In the rows, 128 means zero.
Here are made-up nodes, facts about them, and rows of numbers that follow some of those facts. Name the node behind each unnamed row.

There are 3 kinds of fact about the nodes: rubrom, voskan, brogreflar.
rubrom: belongs to class; voskan: hangs directly under; brogreflar: comes just before
rubrom 753 <- bagul, brafles, diplasek, dobon, flavetro, goskes, gragupek, grugrer, gruzok, katram, keres, klozun, lemun, mipek, nusto, pameluk, plalim, plokur, pogrubar, regir, skapo, tarur, tika, tirer, totum, trazes, tropu, trusker, vake, vobrum, vodur, zarus, zezir
rubrom 94 <- batre, begi, belol, digor, faru, grunak, gunas, gutrema, kezosan, klakli, klarafe, klubrak, lupan, nipun, nofal, nukor, paplal, poskizir, povik, pustuzen, remin, rogar, sefur, stasko, stavitrom, stebro, stega, sulam, tavin, tratrur, trimir, vagru, vura, zudon, zunos
rubrom 846 <- biflal, drubron, fligi, fodrel, gatra, gistalur, graklo, klasti, klavu, klukek, klustu, kuzugro, mopogin, pizin, pleso, plidus, pogram, pusker, rusi, staple, sterus, stulu, trekluku, vatrol
rubrom 927 <- brabril, breskan, brimi, briskeram, brogupon, brugru, brulik, bruver, dogem, drigrunol, driplon, drodro, drotal, duklus, flaflilom, flakar, flidom, floklu, flubun, fludre, gatron, gifal, graflus, guvu, kaza, kista, klistos, kludruses, kluskadril, klustim, listene, lomuk, mefa, nepan, nofo, nogris, pagrur, pavi, pligri, plobrafum, pomos, potrogo, ragropul, rekul, ruklis, savak, skama, skasum, skipel, skiskal, stustugi, subor, suplun, suti, trapo, tredrus, trelas, trudrul, truflen, truzam, verude, vofo, zafe, zemok
rubrom 270 <- brafo, dafon, drodruplen, drubi, fabak, flograke, klebir, pimistos, skibem, taklos, trorudru, zogrum
rubrom 324 <- gobris, gretrok, kedra, klabik, rugrer, skugrusar, stagus, stigrin, tabrador, vaploplas, vepe, zabor, zoflun
voskan fodrel <- bagul, dobon, listene, regir, tika, vake
voskan faru <- batre, digor, drigrunol, klabik, nofo, pimistos, pustuzen, taklos, trimir, vura, zafe
voskan skasum <- begi, guvu, kezosan, stebro, vepe, zudon
voskan zogrum <- belol, breskan, drubi
voskan tarur <- biflal, brafo, brogupon, driplon, flograke, mefa, nepan, subor, truflen
voskan duklus <- brabril, fligi
voskan flakar <- brafles, flaflilom, plokur, rugrer, tredrus, trudrul, zunos
voskan pavi <- brimi, grunak, klasti, nogris, pleso, stavitrom, stustugi, vatrol
voskan stagus <- briskeram, gutrema, klarafe, lupan, nukor, pagrur, paplal, poskizir, rekul, stasko, zezir
voskan kedra <- brulik, flidom, klakli, ruklis, skipel, vofo
voskan stulu <- bruver, kludruses, klustim
voskan gretrok <- dafon, fabak, klebir, mopogin, pomos, skasum, tarur, tratrur
voskan skibem <- diplasek, graflus, klukek, sefur, trazes
voskan kluskadril <- dogem, drodro, duklus, faru, kedra, klistos, povik, skiskal, stulu
voskan ragropul <- drodruplen, gunas, klubrak, nipun, pogram, skugrusar, stagus, zabor
voskan mopogin <- drotal, flavetro, goskes, klozun, plalim, pligri, potrogo, rogar, tavin, truzam, vobrum
voskan belol <- drubron, fludre, gifal, mipek, remin, trorudru, verude, zoflun
voskan stega <- flakar, gatron, gruzok, lemun, sulam
voskan grunak <- floklu, rusi, stigrin, totum, trapo, trekluku, vagru, zemok
voskan pomos <- flubun, gragupek, kaza, lomuk, pameluk, pusker, trusker, vodur, zarus
voskan tratrur <- gatra, gistalur, gobris, kista, kuzugro, staple, tabrador, trelas
voskan skiskal <- graklo, klavu, klustu, nofal, pizin
voskan gunas <- grugrer, katram, keres, nusto, plidus, plobrafum, sterus, suplun
voskan fabak <- pogrubar, skapo, tirer, tropu
voskan stavitrom <- savak, skama
voskan brugru <- skibem, suti, vaploplas
brogreflar:
breskan belol drubi
brulik vofo ruklis skipel flidom klakli
drodro dogem faru klistos povik skiskal kedra duklus stulu
flakar gatron lemun gruzok sulam
fligi brabril
gobris gistalur kuzugro staple gatra kista trelas tabrador
graflus sefur trazes diplasek klukek
kaza trusker vodur pameluk gragupek zarus lomuk flubun pusker
klasti nogris vatrol stustugi brimi pleso grunak stavitrom
klustim kludruses bruver
listene regir vake bagul dobon tika
lupan briskeram paplal pagrur nukor stasko poskizir gutrema rekul klarafe zezir
mipek drubron remin zoflun trorudru verude gifal fludre
mopogin dafon skasum pomos klebir tratrur fabak tarur
pizin klustu graklo nofal klavu
pogrubar tropu skapo tirer
rugrer flaflilom trudrul plokur tredrus brafles zunos
skama savak
suplun plobrafum nusto keres sterus plidus katram grugrer
suti vaploplas skibem
tavin potrogo drotal rogar plalim truzam flavetro vobrum pligri goskes klozun
totum trekluku zemok trapo vagru rusi floklu stigrin
truflen brafo brogupon driplon flograke nepan subor biflal mefa
vura pustuzen pimistos zafe klabik drigrunol nofo batre trimir taklos digor
zabor drodruplen pogram gunas nipun stagus skugrusar klubrak
zudon begi stebro vepe kezosan guvu

Some rows with their names:
[136 125 168 146 124 129 115 156 143 137 131 158 149 189 126 122 126 125
 118 116 122 142 116 134 119 128 121 115 126 121 144 107] -> gretrok
[121 138 121 129 123 162 111 135 128 133 124 144 127 114 126 129 124 124
 118 126 119 131 135 119 141 119 121 122 127 121 123 124] -> pizin
[119 126 123 138 123 140 132 129 128 124 126 120 127 111 143 124 124 126
 119 130 119 127 115 123 141 124 125 124 128 130 124 127] -> nogris
[119 131 125 139 139 131 116 130 138 123 126 119 129 110 131 136 124 131
 137 130 138 133 135 119 124 123 123 118 129 122 128 117] -> brafles
[118 125 124 164 123 134 174 147 129 122 120 140 141 107 141 129 124 126
 125 142 138 134 117 124 123 141 121 129 149 126 124 119] -> skiskal
[140 124 145 127 136 126 114 130 131 127 120 118 127 183 133 125 124 126
 167 118 118 126 115 151 126 156 122 113 125 121 133 142] -> rogar
[119 137 125 138 125 137 113 129 130 125 129 127 127 112 135 125 124 126
 125 130 123 133 124 120 128 123 126 119 127 121 124 124] -> vake
[119 125 126 156 133 130 155 150 142 124 123 145 145 111 134 129 124 127
 125 133 143 139 123 120 120 131 121 125 143 121 137 107] -> skibem
[118 137 122 136 122 164 113 129 128 128 127 141 129 117 134 121 124 126
 116 119 117 137 117 119 124 120 122 117 126 120 124 107] -> rugrer
[120 129 125 152 123 148 128 126 126 124 121 120 128 110 141 124 124 125
 122 123 119 136 114 120 139 132 128 118 125 132 123 111] -> briskeram
[118 136 123 137 123 161 129 128 128 124 128 131 127 109 144 123 124 126
 117 144 119 134 117 119 124 121 125 125 127 121 124 109] -> pimistos
[137 146 168 129 123 130 109 128 146 141 149 124 129 121 126 124 123 137
 122 115 141 128 116 123 124 124 137 119 126 123 124 118] -> pameluk
[117 125 121 139 126 147 137 129 128 123 124 118 127 106 143 130 124 131
 122 141 121 128 117 120 143 123 123 124 137 128 125 119] -> drigrunol
[130 123 156 130 150 125 115 132 154 127 130 118 140 117 126 135 124 139
 153 118 151 126 116 140 124 145 122 116 127 135 144 123] -> guvu
[119 132 124 130 134 152 112 142 129 134 122 135 129 115 126 144 124 125
 125 123 120 132 148 120 125 121 122 120 128 121 123 116] -> graklo
[118 126 121 138 124 151 133 129 128 123 125 119 127 108 145 125 124 127
 119 141 120 128 116 121 148 123 125 124 133 128 124 122] -> zafe
[129 134 172 129 125 130 111 130 140 128 137 129 129 161 127 123 124 128
 132 118 127 130 116 126 125 127 129 116 125 122 134 133] -> tropu
[119 126 120 131 137 155 112 129 128 124 121 119 127 111 135 141 123 131
 137 137 128 132 123 121 139 122 122 118 145 122 124 126] -> batre
[126 125 148 128 126 129 115 135 131 123 129 120 135 164 133 122 132 130
 133 119 124 132 115 136 125 127 124 116 125 146 147 145] -> driplon
[119 126 127 151 124 144 128 126 128 124 121 118 130 108 140 124 124 126
 129 123 119 138 116 120 132 133 126 118 126 131 124 109] -> pagrur
[118 136 122 138 122 166 114 131 128 126 128 145 129 118 136 122 125 126
 116 124 116 137 121 120 124 121 121 120 128 120 124 107] -> zabor

Rows to name:
No name comes twice in this set of rows, the named rows included.
[130 135 134 129 124 140 108 129 131 142 137 143 135 193 126 122 125 126
 116 117 118 136 116 124 120 121 122 115 124 121 135 107] -> gobris
[133 125 179 149 128 128 127 154 157 127 131 151 150 137 126 124 124 128
 130 119 147 136 116 134 118 140 122 122 127 122 147 108] -> fabak
[119 125 124 165 126 131 178 151 130 122 121 135 144 106 140 136 124 126
 134 141 148 135 118 124 121 143 121 128 155 125 128 115] -> duklus

The same nodes again, as new rows of numbers:
Known rows:
[133 138  99  96 103 150 104 114 147 139 113 128 182 157 128 135 169 143
 115 137 138 124 149 138 135 154 119 157 123] -> povik
[101 136  85 125 127 147 128 129 153 101 115 134 116 130  42 116 136 131
 147 138 135 103 175 141 137 157 130 109 102] -> rogar
[137 168 182 134 140 140  53  80 186 170 122 138 172 106 210 194 117 101
 156  67 138 118 136 106 170 139 140 109 137] -> grugrer
[150 132  95 101  87 144 115 111 142 129 143 104 169 146 122 117 191 176
 114 130 145 134 124 118 141 163  93 150 123] -> klustu
[104 181 129 185 118 102 110 131 158 119 132 156 101 152  86 129 113 142
 131 133 133 108 136 166 132 127 110  88 107] -> truzam
[153 168 110 151  86 108 109 128 141 124 131 125 145 204 116  76 166 169
 105 166 170 116  99 159 140 125  74 164 141] -> brulik
[149 178 136 157  87 104  96 117 156 155 126 145 168 190 164 137 158 164
  99 141 134 130 104 155 122 127 107 140 135] -> skipel
[133 142 128 100  87 137  88 108 147 162 133 121 201 122 179 195 182 174
 105 104 103 149 134 116 121 172 135 120 115] -> klavu
[101 158  72 191 131  68 124 109 163  90 124 144  99 160 145  34 151 112
 109 150 148 103  87 137 127 119   7 140  99] -> flakar
[150 173 113 162 100  63  74 118 176 124 126 155 172 192 199 127 139 161
 106 128 103 143 110 150 108 119 105 117 114] -> duklus
[ 77 171 112 191 123 101 119 101 149 140 113 155 102 128 153  98 157 103
  91 143 144  97  87 132 131 131  32 144 109] -> trudrul
[105 191 164 192 123  97  61 122 160 205 138 143 151 187 168 177  91 127
  91  86 140 145 111 156 130 148 139 137 119] -> savak
[129 177 110 164 128  64  40 126 171 106 131 160 135 191 162  87 105 109
 160 114 144 107 104 153 152 121  78 140 115] -> ragropul
[128 134  86 116 118  96  82 117 155  96 150 130 150 144 140  94 140 137
 142  89 120 126 118 123 140 161  97 133  88] -> fodrel
[132 160 172 155 125 132 123  87 177 146 128 140 128  94 152 184 121 136
 123  95  98 127 163 122 136 147 168  50  97] -> tirer
[128 129  51 134 124 107 126 131 162  59 156 112 110 132  57  60 147 153
 160 118 142 113 148 122 141 149  86 102  93] -> mopogin
[116 181 142 199 115 102  76 133 150 195 152 126 123 214 114 129  95 127
  93  98 181 137 106 159 148 143 120 159 123] -> trapo
[105 144  87 126 127 141 124 125 155 104 112 136 124 128  52 128 136 134
 144 128 128 106 172 146 137 156 127 110 103] -> stebro
[ 95 207 204 175 154 103  91 136 128 113 125 149 171 175 195 183 103 135
  57  69 105 130  93 186  92  96  83 115 115] -> gifal
[137 184 150 159  91  97  79 114 154 172 117 155 179 171 196 175 154 161
  95 127 111 137 114 150 111 132 119 122 127] -> brabril
[150 175 115 154  90 103 103 122 146 133 128 130 153 200 133  98 165 166
  99 159 155 122 103 161 131 121  87 156 138] -> vofo

Name these rows:
No name comes twice in this set of rows, the named rows included.
[124 147 147 153 133 135 133  71 163 147 125 126 129  95 176 127 159 112
  96 104 129 113 114 106 144 138  92 113 112] -> lemun
[110 145  83  99 141 153  58 122 155 111 107 123 158 149  89  92 128  94
 184 120 200  82 146 131 182 148  73 184 148] -> lupan
[108 143 113 134 129 146  93 122 153 192 135 117 159 180  95 149 106 119
 113  94 167 138 145 132 148 179 145 173 119] -> vagru
[101 158 119  99 142 146  35 112 172 152 102 148 184 117 157 183 115  89
 172  85 148 105 159 122 166 160 123 154 139] -> klarafe
[117 174 121 194 121 101  90 136 149 159 156 112 111 222  87  76 104 134
 105 115 202 120  97 162 152 134  79 173 127] -> skama
[157 169 109 155  97  60  78 123 171 103 134 155 152 208 166  84 139 150
 115 139 126 131 103 157 125 121  97 137 107] -> kluskadril
[ 75 172 130 194 124  95 109  96 155 155 112 163 116 112 179 132 155 105
  87 132 119 113  92 129 119 135  50 126 110] -> tredrus
[105 145 128 138 121 135  82 115 149 176 151 114 154 137 132 168 126 131
 113  71 148 146 127 116 141 178 127 138 110] -> pleso
[141 158 175 148 124 133 111  83 168 152 130 124 154 113 185 165 137 123
  99  86 119 136 131 117 143 140 136 102 114] -> dobon
[152 138 143 164 126 137 119 104 162 178 167  80 118 189  98  93 116 129
  98  91 207 134 120 126 179 151 129 161 126] -> totum

Now the same nodes, written a new way:
Known rows:
[136 120  74 121 102 122 126 170 140 138 124 144 153 102] -> pameluk
[138  87 119 122  97 141 127  89  81 130 123 118 119 108] -> sulam
[118 172 159 164 129 114 154 107  89 135 142 116 154 106] -> drubi
[123 114 139 167 110 218  94 161 110 129 116 203 125 232] -> grunak
[138  60 117 107 175 116 132 124 108 131 136 135 104 135] -> klubrak
[ 92 219 131 168 158 107 233 122  88 142 123 126 132  90] -> gifal
[158 163 193 129 144 133 140 154 191 127  85 126  56 191] -> skiskal
[ 64 139 110 143 104 168 125 108  99  97 114 155 148 166] -> trapo
[115 152 151 119 127  99 130 104 137 106  82 108 114 152] -> ruklis
[134  91 106 120  55 143 144  70  85 117 132 104  78  86] -> plokur
[124 121  71 108 119 127 132 200 144 139 122 160 149  99] -> flavetro
[119 118 105 129 112 121 149 128 104 121 119 140 111 125] -> tika
[113 113 118 120  71 148 162  46 108 117 136  81  89  80] -> trudrul
[163 127 116 125 125 130  68 138 123 135 157 131 206 107] -> gobris
[123 149 190 140 117 104  83 101 123 112 127 106 130 144] -> fligi
[111 119  77 100 133 135 148 228 143 138 115 178 136  97] -> klozun
[131 120 104 139  96 121 145 102  98 126 123 126 116 122] -> trazes
[107 145  90 109 138 134 147 177 163 136 123 139 156  89] -> truzam
[104 150 165 147 118 139 121 118 112 123 152 121 119 109] -> klukek
[168 160 109 137 124 167 147 199 222 164 144 134 124 114] -> pomos
[124  82 112 107 174 104 156  77 144 119 158  97  80 121] -> pagrur

Which node is each row?
No name comes twice in this set of rows, the named rows included.
[117 116 165  90 161 102 112 171 107 111  58 159 123 168] -> digor
[ 87 141 155 162  96 156  78  95  98 107 151 134 154 151] -> klasti
[175 115 151 148  48 190 161  46 150 140 157  68  33  97] -> flakar
[207  50 146 132 177 135 126 101 163 156 173 116  51 173] -> gunas
[150 125 147 136 129 130  88  91  84 121 149 122 159 126] -> vaploplas
[111 220 171 197 129 107 178  97  76 145 158 110 154  89] -> drubron
[122 139 192 114 127  92  88 120 120 105  93 109 141 161] -> pimistos
[160  93 145 124  73 151  87  44  70 115 162  94 129  89] -> rugrer
[110 204 162 181 145 107 191 126  69 145 140 124 156  96] -> trorudru
[172 145 188 166 111 172 132 125 150 151 161 117  87 148] -> skibem
[100 136 196  99 160 105 109 176 123 105  81 143 118 158] -> taklos
[143 107  94 115 127 130 113 170 128 145 120 145 180 109] -> kezosan

